Below are the code and all the weights of a small trained network. Each question names an input and a class and asks about switching units off, where a switched-off unit gives its printed mean instead of its output.

import numpy as np


def w(rows, s, z=0):
    codes = np.array(rows[::2]) - 128.0
    scale = np.full(codes.shape[1], s)
    scale[-1] = z or s
    return codes * scale


def norm(h):
    return h / np.sqrt((h * h).mean(-1, keepdims=True) + 1e-5)


def f(y):
    return y / 2 * (1 + np.tanh(0.7978845608 * (y + 0.044715 * y**3)))


def log_softmax(a):
    a = a - a.max(-1, keepdims=True)
    return a - np.log(np.exp(a).sum(-1, keepdims=True))


def net(x, mask):
    res = np.array(x, float).reshape(1, 2) / 4 @ E
    u = 0
    for l in range(4):
        y = f(norm(res) @ A[l][:, :-1].T + A[l][:, -1])
        res = res + np.where(mask[u : u + 6], y, B[l][:, -1]) @ B[l][:, :-1]
        u += 6
    return log_softmax(norm(res)[-1] @ U[:, :-1].T + U[:, -1])


A, B = {}, {}
E = w([
[50,176,106,221,86,147,103],'x0',
[254,52,140,137,109,112,185],'x1',
],0.0085)
A[0] = w([
[216,57,190,123,178,73,94,112],'0.n0',
[190,2,153,110,148,83,147,114],'0.n1',
[168,32,217,38,170,54,108,177],'0.n2',
[173,155,110,130,92,175,133,2],'0.n3',
[152,79,98,166,33,123,137,112],'0.n4',
[198,75,176,70,54,164,142,145],'0.n5',
],0.012,0.0083)
B[0] = w([
[164,180,100,60,127,165,199,208],'0.n0',
[210,163,149,65,119,78,156,222],'0.n1',
[107,154,165,84,95,224,90,253],'0.n2',
[74,157,72,155,7,207,142,121],'0.n3',
[128,46,159,155,77,140,134,171],'0.n4',
[198,120,106,151,163,99,190,205],'0.n5',
],0.016,0.014)
A[1] = w([
[108,203,32,183,136,2,104,2],'1.n0',
[127,13,123,213,76,124,124,91],'1.n1',
[69,192,5,149,210,30,123,21],'1.n2',
[121,99,70,206,135,33,104,33],'1.n3',
[177,207,127,95,219,100,126,44],'1.n4',
[222,61,146,180,152,76,159,107],'1.n5',
],0.013,0.0092)
B[1] = w([
[163,208,86,34,102,111,169,195],'1.n0',
[211,150,111,205,190,170,85,254],'1.n1',
[31,107,54,178,56,214,24,250],'1.n2',
[181,150,153,67,90,192,190,134],'1.n3',
[204,113,66,75,75,173,250,185],'1.n4',
[80,136,97,184,186,80,90,225],'1.n5',
],0.015,0.0057)
A[2] = w([
[229,70,174,127,82,99,252,70],'2.n0',
[145,144,66,182,147,53,99,130],'2.n1',
[63,4,202,67,118,115,213,88],'2.n2',
[35,156,187,88,98,222,76,194],'2.n3',
[38,26,207,74,188,148,187,1],'2.n4',
[81,183,177,58,212,174,86,118],'2.n5',
],0.013,0.0087)
B[2] = w([
[211,109,155,44,104,111,238,203],'2.n0',
[117,85,102,161,248,45,149,155],'2.n1',
[197,251,67,177,181,245,213,125],'2.n2',
[42,164,189,122,116,53,90,253],'2.n3',
[35,118,227,112,202,169,67,127],'2.n4',
[80,143,181,161,106,20,179,175],'2.n5',
],0.013,0.015)
A[3] = w([
[123,235,53,89,69,198,137,208],'3.n0',
[197,94,116,117,107,248,186,236],'3.n1',
[41,226,65,137,75,232,31,40],'3.n2',
[158,57,168,18,105,105,184,1],'3.n3',
[126,55,83,148,181,53,197,86],'3.n4',
[116,184,29,179,131,187,22,203],'3.n5',
],0.013,0.0087)
B[3] = w([
[55,41,99,191,182,152,22,242],'3.n0',
[163,135,217,181,105,151,232,249],'3.n1',
[33,58,33,6,54,183,94,222],'3.n2',
[129,96,69,147,97,184,144,195],'3.n3',
[90,232,158,133,54,52,163,149],'3.n4',
[125,13,47,145,156,244,55,232],'3.n5',
],0.013)
U = w([
[251,208,200,56,59,220,254,208],'0',
[43,230,228,35,43,62,88,168],'1',
[219,130,133,117,38,42,8,2],'2',
[183,193,129,209,168,27,221,35],'3',
[21,59,25,89,88,208,38,227],'4',
[205,68,51,236,195,216,95,223],'5',
],0.015,0.0092)

Each question gives the input, the list of numbers given to net, and the class t.
The units are the neurons (one row each of A and B). Each row of codes is followed by its name. A weight is (code - 128) times the scale printed after its matrix; where a second scale follows, it is the last column's (A, B and U).
mask holds one flag per neuron, layer by layer. A switched-off neuron (its flag False) gives its mean, the last column of its row in B, instead of its output. The means were averaged over made-up inputs and are rounded, as every weight is.
A unit's drop is (log p(t) with every unit on - log p(t) with that unit switched off) / (log p(t) with every unit on - log p(t) with every unit switched off).
The circuit of an input: a set's keep is (log p(t) with only the set's units on - log p(t) with every unit switched off) / (log p(t) with every unit on - log p(t) with every unit switched off). Starting from the 12 units with the biggest drops (on a tie, the unit counted first), units are removed one at a time, each time the one whose removal leaves the highest keep (on an exact tie, the one counted first), for as long as the keep stays at least 0.8.
circuit, biggest first: the units of the circuit, biggest drop first
k most important neurons: the k neurons with the biggest drops, biggest first
k most important neurons of layer l: the k neurons of layer l with the biggest drops, biggest first
drop when u is switched off: that unit's drop, to one decimal
input [4,0], class 5: most important neuron : (0.n2)
input [3,3], class 5: circuit, biggest first : (1.n1; 0.n2; 0.n4)
input [7,8], class 5: 2 most important neurons of layer 0 : (0.n0; 0.n2)
input [-7,-4], class 1: 2 most important neurons : (0.n2; 2.n5)
input [0,0], class 0: 3 most important neurons : (1.n2; 0.n4; 0.n2)
input [6,7], class 3: 2 most important neurons of layer 1 : (1.n2; 1.n5)
input [8,8], class 5: 2 most important neurons : (1.n1; 1.n5)
input [3,5], class 0: 2 most important neurons of layer 1 : (1.n2; 1.n1)
input [-5,-8], class 1: 2 most important neurons of layer 0 : (0.n1; 0.n5)
input [4,5], class 3: 2 most important neurons : (0.n2; 1.n5)
input [-3,-5], class 1: 3 most important neurons : (0.n1; 0.n5; 0.n0)
input [-7,-3], class 0: 2 most important neurons of layer 0 : (0.n0; 0.n1)
input [4,6], class 3: 2 most important neurons : (0.n2; 1.n5)
input [6,6], class 5: most important neuron : (1.n1)
input [4,2], class 5: 2 most important neurons : (0.n2; 1.n1)
input [5,6], class 3: 4 most important neurons : (0.n2; 1.n5; 1.n2; 3.n4)
input [-2,-3], class 1: 2 most important neurons : (0.n5; 0.n1)
input [4,1], class 5: drop when 0.n0 is switched off : 0.1
input [-8,-7], class 1: drop when 0.n2 is switched off : 0.0
input [7,1], class 5: drop when 0.n1 is switched off : 0.2
input [8,3], class 5: drop when 0.n2 is switched off : 1.1
input [6,1], class 5: most important neuron of layer 0 : (0.n2)
